Small tables with named rows and columns. After each table, cells are looked up by row and column.

Table bimo
          bazo  gegafi  gavadif  puzige  rakup  bikazo  muvozet    zak
lerom    5.623   8.179    5.120   2.724  6.285   4.906    3.502  6.775
vul      5.623   9.875    7.350   2.724  4.541   4.398    3.502  3.138
zap      5.623   4.687    5.279   2.724  4.451   1.251    2.685  3.270
tilorev  5.066   4.687    5.279   6.314  4.541   4.839    0.161  3.138
varigaf  5.623   4.687    5.897   8.525  3.846   4.398    3.502  3.138
nobisel  5.623   4.210    4.323   2.703  4.541   5.846    3.502  3.138
luri     6.073   6.626    2.612   2.724  4.541   4.398    3.502  3.020
vof      5.623   4.687    5.279   2.128  4.541   4.285    7.935  6.724
zavemul  4.382   4.687    5.279   2.724  4.541   4.398    3.502  0.793

What is the zak of vof in bimo? 6.724
What is the rakup of nobisel in bimo? 4.541
What is the zak of lerom in bimo? 6.775
What is the zak of zap in bimo? 3.270
What is the gavadif of lerom in bimo? 5.120
What is the bikazo of luri in bimo? 4.398
What is the bazo of lerom in bimo? 5.623
What is the gegafi of lerom in bimo? 8.179
What is the bazo of zap in bimo? 5.623
What is the gavadif of nobisel in bimo? 4.323

vana
           mim   losu  gigor   suba  tabizor  madef  voven    tas    gof
mel      -3.94  -9.37  -6.45   8.93     8.80  -4.75   8.49   8.07   6.61
nuzud    -0.43  -0.59  -0.46  -0.42    -0.38  -0.39  -0.32  -0.28  -0.34
vuzanu   -0.16  -1.91  -0.53  -0.99    -0.88  -0.85  -0.82  -0.62  -0.05
tigemov  -0.58  -0.46  -0.51  -0.67    -0.72  -0.54  -0.71  -0.73  -0.70
vifesu   -0.85  -0.56  -0.78  -0.47    -0.61  -0.73  -0.36  -0.38  -0.69
noropek  -1.86  -1.95  -1.73  -0.70    -0.77   0.44   0.32   0.53  -1.33
leride    0.81   4.43   2.30  -7.21    -7.27   1.66  -6.90  -6.60  -5.80
vitu     -0.29  -0.45  -0.53  -1.10    -1.07  -0.45  -1.27  -1.23  -0.60
vagaf    -0.67  -0.80  -0.82   0.02     0.10  -0.71   0.01  -0.04  -0.14
pip      -3.48  -8.28  -5.67   8.21     8.12  -4.43   7.82   7.35   6.01
tiva      0.53  -0.35   0.23  -1.08    -1.00  -2.04  -1.78  -1.76   0.15
bituni   -0.15   0.41   0.20  -3.08    -3.24   0.34  -3.00  -2.87  -2.36

What is the suba of bituni in vana?
-3.08
What is the tas of leride in vana?
-6.60
What is the madef of bituni in vana?
0.34
What is the gigor of vuzanu in vana?
-0.53
What is the voven of noropek in vana?
0.32
What is the gigor of vagaf in vana?
-0.82
What is the mim of vuzanu in vana?
-0.16
What is the mim of tiva in vana?
0.53
What is the tabizor of vuzanu in vana?
-0.88

bar:
,vib,vuzeg,mib,vun,purabus,zevose,lal,bim,zozoli,vuro
fel,5.6,5.4,3.2,2.5,7.0,6.4,7.2,4.9,9.9,4.3
mufeku,2.9,7.9,3.9,5.4,5.5,2.8,6.7,6.0,4.6,5.4
zesikil,8.2,2.3,6.8,4.5,5.0,9.0,2.8,4.9,5.9,5.7

fel, lal => 7.2
mufeku, vib => 2.9
zesikil, purabus => 5.0
fel, vib => 5.6
zesikil, vib => 8.2
zesikil, zozoli => 5.9
fel, mib => 3.2
fel, zevose => 6.4
mufeku, zozoli => 4.6
zesikil, vun => 4.5
Row with the largest vuzeg: mufeku

taf:
         sege  vabesi  lonos  sulus   dab  masi  ratubil  buri  zimimuv
gimegab  -354      49   -125    511  -350  -595     -180  -615     -198
ran       275    -328   -162   -297   214  -373       68   -29     -302
bug      -284    -376   -338   -436   -35  -112     -508  -751     -466
dep       351    -715   -320   -707   325  -287       77  -470      -51
zek       -50     104   -481    388  -336  -249     -355  -607     -284
vub      -763     180   -581     75  -707   -71     -455  -110     -234
zirifal   659    -225   -287   -122   157  -475      303  -743     -317
tudo     -703    -138   -129    -61  -551  -563     -451   576       52
razedar   -59     202    -16    472  -106  -216     -166  -583     -159
nonoka   -900    -472    -65   -409  -570   -83     -411   188     -351

zimimuv of ran is -302
zimimuv of gimegab is -198
masi of vub is -71
vabesi of bug is -376
vabesi of zek is 104
lonos of zek is -481
buri of razedar is -583
dab of dep is 325
lonos of zirifal is -287
dab of zirifal is 157
lonos of bug is -338
dab of gimegab is -350
zimimuv of dep is -51
sulus of ran is -297
masi of dep is -287
vabesi of zirifal is -225
buri of dep is -470
masi of tudo is -563

